Below is a small trained network, with its code and all its weights. Each question gives an input and a class and asks what happens when units are switched off, that is, made to give their printed mean instead of their output.

import numpy as np


def w(rows, s, z=0):
    codes = np.array(rows[::2]) - 128.0
    scale = np.full(codes.shape[1], s)
    scale[-1] = z or s
    return codes * scale


def f(y):
    return np.maximum(y, 0)


def log_softmax(a):
    a = a - a.max(-1, keepdims=True)
    return a - np.log(np.exp(a).sum(-1, keepdims=True))


def net(x, mask):
    res = np.array(x, float).reshape(1, 4) / 4 @ E
    y = f(res @ A[0][:, :-1].T + A[0][:, -1])
    res = res + np.where(mask, y, B[0][:, -1]) @ B[0][:, :-1]
    return log_softmax(res[-1] @ U[:, :-1].T + U[:, -1])


A, B = {}, {}
E = w([
[85,70,190,218,95,217,235],'x0',
[1,228,68,152,40,151,112],'x1',
[41,106,161,158,193,170,47],'x2',
[117,126,127,135,125,116,131],'x3',
],0.0055)
A[0] = w([
[55,161,125,149,183,209,72,114],'n1',
[26,202,89,180,34,129,91,56],'n2',
[31,141,113,126,127,183,69,111],'n3',
[133,214,80,32,201,69,58,64],'n4',
[240,71,189,155,220,121,115,32],'n5',
[206,207,45,54,98,22,66,255],'n6',
[106,254,17,158,23,148,168,116],'n7',
[54,123,231,126,185,131,60,108],'n8',
[56,102,193,159,207,146,36,126],'n9',
[213,63,221,115,227,110,128,28],'n10',
[88,71,207,213,88,242,246,96],'n11',
[154,122,179,174,59,244,190,169],'n12',
],0.0052,0.0026)
B[0] = w([
[226,161,221,148,104,26,211,173],'n1',
[240,199,68,189,214,20,227,193],'n2',
[234,159,187,113,197,51,183,174],'n3',
[56,43,47,79,205,227,55,197],'n4',
[222,215,77,198,240,51,209,188],'n5',
[16,17,178,36,83,234,129,255],'n6',
[212,215,204,187,221,11,211,208],'n7',
[134,54,216,80,88,57,194,172],'n8',
[161,32,223,78,22,42,158,186],'n9',
[202,221,46,253,232,26,195,190],'n10',
[50,55,17,38,183,212,47,225],'n11',
[71,59,85,81,72,231,68,201],'n12',
],0.0043,0.0059)
U = w([
[179,60,220,65,52,72,198,253],'0',
[211,204,76,194,211,32,217,20],'1',
[26,30,22,46,135,254,75,46],'2',
[176,121,150,115,35,147,109,189],'3',
],0.0045,0.0025)

Each question gives the input, the list of numbers given to net, and the class t.
The units are the neurons (one row each of A and B). Each row of codes is followed by its name. A weight is (code - 128) times the scale printed after its matrix; where a second scale follows, it is the last column's (A, B and U).
mask holds one flag per neuron, in row order. A switched-off neuron (its flag False) gives its mean, the last column of its row in B, instead of its output. The means were averaged over made-up inputs and are rounded, as every weight is.
A unit's drop is (log p(t) with every unit on - log p(t) with that unit switched off) / (log p(t) with every unit on - log p(t) with every unit switched off).
The circuit of an input: a set's keep is (log p(t) with only the set's units on - log p(t) with every unit switched off) / (log p(t) with every unit on - log p(t) with every unit switched off). Starting from all 12 units, units are removed one at a time, each time the one whose removal leaves the highest keep (on an exact tie, the one counted first), for as long as the keep stays at least 0.8.
units of the circuit, in order: the units of the circuit, biggest drop first
unit that matters most: the unit with the biggest drop
k most important neurons: the k neurons with the biggest drops, biggest first
drop of u: that unit's drop, to one decimal
input [-7,8,3,-8], class 1: unit that matters most	n2
input [-7,4,-2,-2], class 2: 2 most important neurons	(n6 n4)
input [2,7,-1,4], class 1: units of the circuit, in order	(n2 n7)
input [-7,-5,-5,1], class 2: 2 most important neurons	(n6 n4)
input [8,-1,-7,-3], class 2: units of the circuit, in order	(n11 n12)
input [8,-8,-2,8], class 1: 2 most important neurons	(n10 n5)
input [-7,0,-4,6], class 2: units of the circuit, in order	(n6 n4)
input [-1,-8,-6,5], class 1: units of the circuit, in order	(n10 n5)
input [-8,2,1,4], class 2: units of the circuit, in order	(n4 n6)
input [5,-4,0,3], class 2: units of the circuit, in order	(n11 n7)
input [5,7,1,4], class 1: 3 most important neurons	(n2 n7 n6)
input [7,6,7,3], class 0: 4 most important neurons	(n1 n9 n3 n8)
input [8,-3,-3,0], class 2: 2 most important neurons	(n11 n12)
input [6,-5,-5,-6], class 2: unit that matters most	n11
input [4,-8,3,5], class 1: 3 most important neurons	(n10 n5 n6)
input [0,8,6,3], class 1: drop of n2	0.3
input [-1,8,8,-6], class 0: drop of n2	-0.6
input [-1,8,-1,-5], class 1: drop of n2	0.3
input [5,6,-1,1], class 1: drop of n4	0.1
input [3,-6,0,-1], class 1: most important neuron	(n10)
input [-5,3,-4,-1], class 2: 2 most important neurons	(n6 n4)
input [5,5,8,-8], class 0: 2 most important neurons	(n1 n9)
